Below are the code and all the weights of a small trained network. Each question names an input and a target symbol and asks about switching units off, where a switched-off unit gives its printed mean instead of its output.

import numpy as np


def w(rows, s, z=0):
    codes = np.array(rows[::2]) - 128.0
    scale = np.full(codes.shape[1], s)
    scale[-1] = z or s
    return codes * scale


def f(y):
    return y / 2 * (1 + np.tanh(0.7978845608 * (y + 0.044715 * y**3)))


def softmax(a):
    e = np.exp(a - a.max(-1, keepdims=True))
    return e / e.sum(-1, keepdims=True)


def log_softmax(a):
    a = a - a.max(-1, keepdims=True)
    return a - np.log(np.exp(a).sum(-1, keepdims=True))


def net(x, mask):
    ids = ['ΛΣβεζμπ'.index(c) for c in x.split()]
    T = len(ids)
    res = E[ids] + P[:T]
    u = 0
    for l in range(2):
        q, k, v = (res @ M[l].T for M in (Q, K, V))
        z = softmax(np.where(np.tri(T) > 0, q @ k.T / 4**0.5, -1e9)) @ v
        res = res + np.where(mask[u], z, O[l][:, -1]) @ O[l][:, :-1]
        u += 1
        y = f(res @ A[l][:, :-1].T + A[l][:, -1])
        res = res + np.where(mask[u : u + 4], y, B[l][:, -1]) @ B[l][:, :-1]
        u += 4
    return log_softmax(res[-1] @ U[:, :-1].T + U[:, -1])


Q, K, V, O, A, B = {}, {}, {}, {}, {}, {}
E = w([
[126,57,54,180],'Λ',
[77,111,206,223],'Σ',
[4,150,210,80],'β',
[123,151,189,183],'ε',
[168,37,202,96],'ζ',
[173,211,154,133],'μ',
[165,168,77,23],'π',
],0.014)
P = w([
[2,165,89,106],'0',
[52,166,112,138],'1',
[93,160,132,124],'2',
[144,137,148,109],'3',
[178,119,157,100],'4',
[206,111,171,100],'5',
[215,108,194,93],'6',
],0.0085)
Q[0] = w([
[61,29,207,116],'0.h0',
[63,157,160,66],'0.h0',
[169,6,37,208],'0.h0',
[60,2,188,201],'0.h0',
],0.0084)
K[0] = w([
[197,119,235,193],'0.h0',
[200,169,165,82],'0.h0',
[59,37,92,246],'0.h0',
[122,59,254,203],'0.h0',
],0.0099)
V[0] = w([
[207,13,223,156],'0.h0',
[1,44,104,35],'0.h0',
[217,158,79,158],'0.h0',
[162,136,23,137],'0.h0',
],0.0062)
O[0] = w([
[2,105,107,219,58],'0.h0',
[116,54,181,91,223],'0.h0',
[96,229,83,104,5],'0.h0',
[99,216,153,38,24],'0.h0',
],0.0051,0.002)
A[0] = w([
[143,181,94,160,31],'0.n0',
[138,135,85,160,67],'0.n1',
[2,208,136,75,2],'0.n2',
[123,124,88,111,60],'0.n3',
],0.0085,0.0026)
B[0] = w([
[27,112,141,166,48],'0.n0',
[70,132,133,220,26],'0.n1',
[253,203,179,232,255],'0.n2',
[98,110,90,143,5],'0.n3',
],0.0066,0.00066)
Q[1] = w([
[113,180,108,40],'1.h0',
[65,41,131,250],'1.h0',
[206,248,254,113],'1.h0',
[216,84,247,6],'1.h0',
],0.0084)
K[1] = w([
[108,183,148,119],'1.h0',
[118,38,110,170],'1.h0',
[69,157,106,4],'1.h0',
[131,110,180,50],'1.h0',
],0.015)
V[1] = w([
[91,83,71,109],'1.h0',
[254,86,60,75],'1.h0',
[152,118,241,102],'1.h0',
[46,182,166,150],'1.h0',
],0.0076)
O[1] = w([
[30,172,73,245,113],'1.h0',
[90,202,21,53,170],'1.h0',
[150,62,203,36,251],'1.h0',
[227,88,254,217,82],'1.h0',
],0.0057,0.0027)
A[1] = w([
[254,63,36,108,161],'1.n0',
[42,228,40,238,224],'1.n1',
[58,214,68,77,3],'1.n2',
[176,92,197,56,120],'1.n3',
],0.0064,0.0027)
B[1] = w([
[60,190,231,223,197],'1.n0',
[154,98,28,161,203],'1.n1',
[3,154,198,112,194],'1.n2',
[162,121,65,161,252],'1.n3',
],0.0075,0.0047)
U = w([
[131,129,59,142,223],'Λ',
[136,132,134,111,3],'Σ',
[157,18,121,2,110],'β',
[152,131,138,109,96],'ε',
[55,159,212,183,12],'ζ',
[253,197,119,99,233],'μ',
[80,159,147,63,163],'π',
],0.007,0.0029)

Each question gives the input, a string of symbols that net reads in full, and the target symbol t.
The units are the heads (4 rows each of Q, K, V and O) and the neurons (one row each of A and B). Each row of codes is followed by its name. A weight is (code - 128) times the scale printed after its matrix; where a second scale follows, it is the last column's (O, A, B and U).
mask holds one flag per unit, layer by layer, with each layer's heads first. A switched-off unit (its flag False) gives its mean, the last column of its rows in O or B, instead of its output. The means were averaged over made-up inputs and are rounded, as every weight is.
A unit's drop is (log p(t) with every unit on - log p(t) with that unit switched off) / (log p(t) with every unit on - log p(t) with every unit switched off).
The circuit of an input: a set's keep is (log p(t) with only the set's units on - log p(t) with every unit switched off) / (log p(t) with every unit on - log p(t) with every unit switched off). Starting from all 10 units, units are removed one at a time, each time the one whose removal leaves the highest keep (on an exact tie, the one counted first), for as long as the keep stays at least 0.8.
units of the circuit, in order: the units of the circuit, biggest drop first
k most important neurons: the k neurons with the biggest drops, biggest first
drop of u: that unit's drop, to one decimal
input π π Λ ε, target π: units of the circuit, in order	(1.h0 0.h0 1.n2 0.n2)
input Σ Λ Λ Λ Σ, target Λ: units of the circuit, in order	(1.h0 1.n1 0.h0)
input μ Λ π ζ ε Λ π, target π: most important neuron	(1.n2)
input π π ζ Σ μ Λ, target Λ: units of the circuit, in order	(1.h0 0.h0 1.n1 0.n1)
input ε π π Σ β Λ Λ, target Λ: units of the circuit, in order	(1.h0 0.h0 1.n1)
input ζ Λ Σ Λ, target ζ: units of the circuit, in order	(0.h0 1.h0 1.n0)
input μ Λ μ β Λ Σ Λ, target ζ: units of the circuit, in order	(1.n0 0.h0 1.h0)
input Λ ε ε, target Λ: units of the circuit, in order	(1.h0 1.n1 0.h0)
input ε μ Λ Λ μ π, target π: units of the circuit, in order	(1.h0 1.n2 0.h0)
input Λ Σ Λ π Λ Λ Σ, target Λ: units of the circuit, in order	(1.h0 0.h0 1.n1)
input ζ Σ Λ Σ β, target β: units of the circuit, in order	(0.h0 1.n0)
input Λ μ μ β μ μ β, target μ: drop of 0.h0	0.3
input Σ Λ Σ Λ Λ β, target β: drop of 1.n0	0.2
input μ μ Σ π μ, target π: drop of 1.n2	0.5
input ε Λ π μ μ, target π: drop of 1.h0	1.2
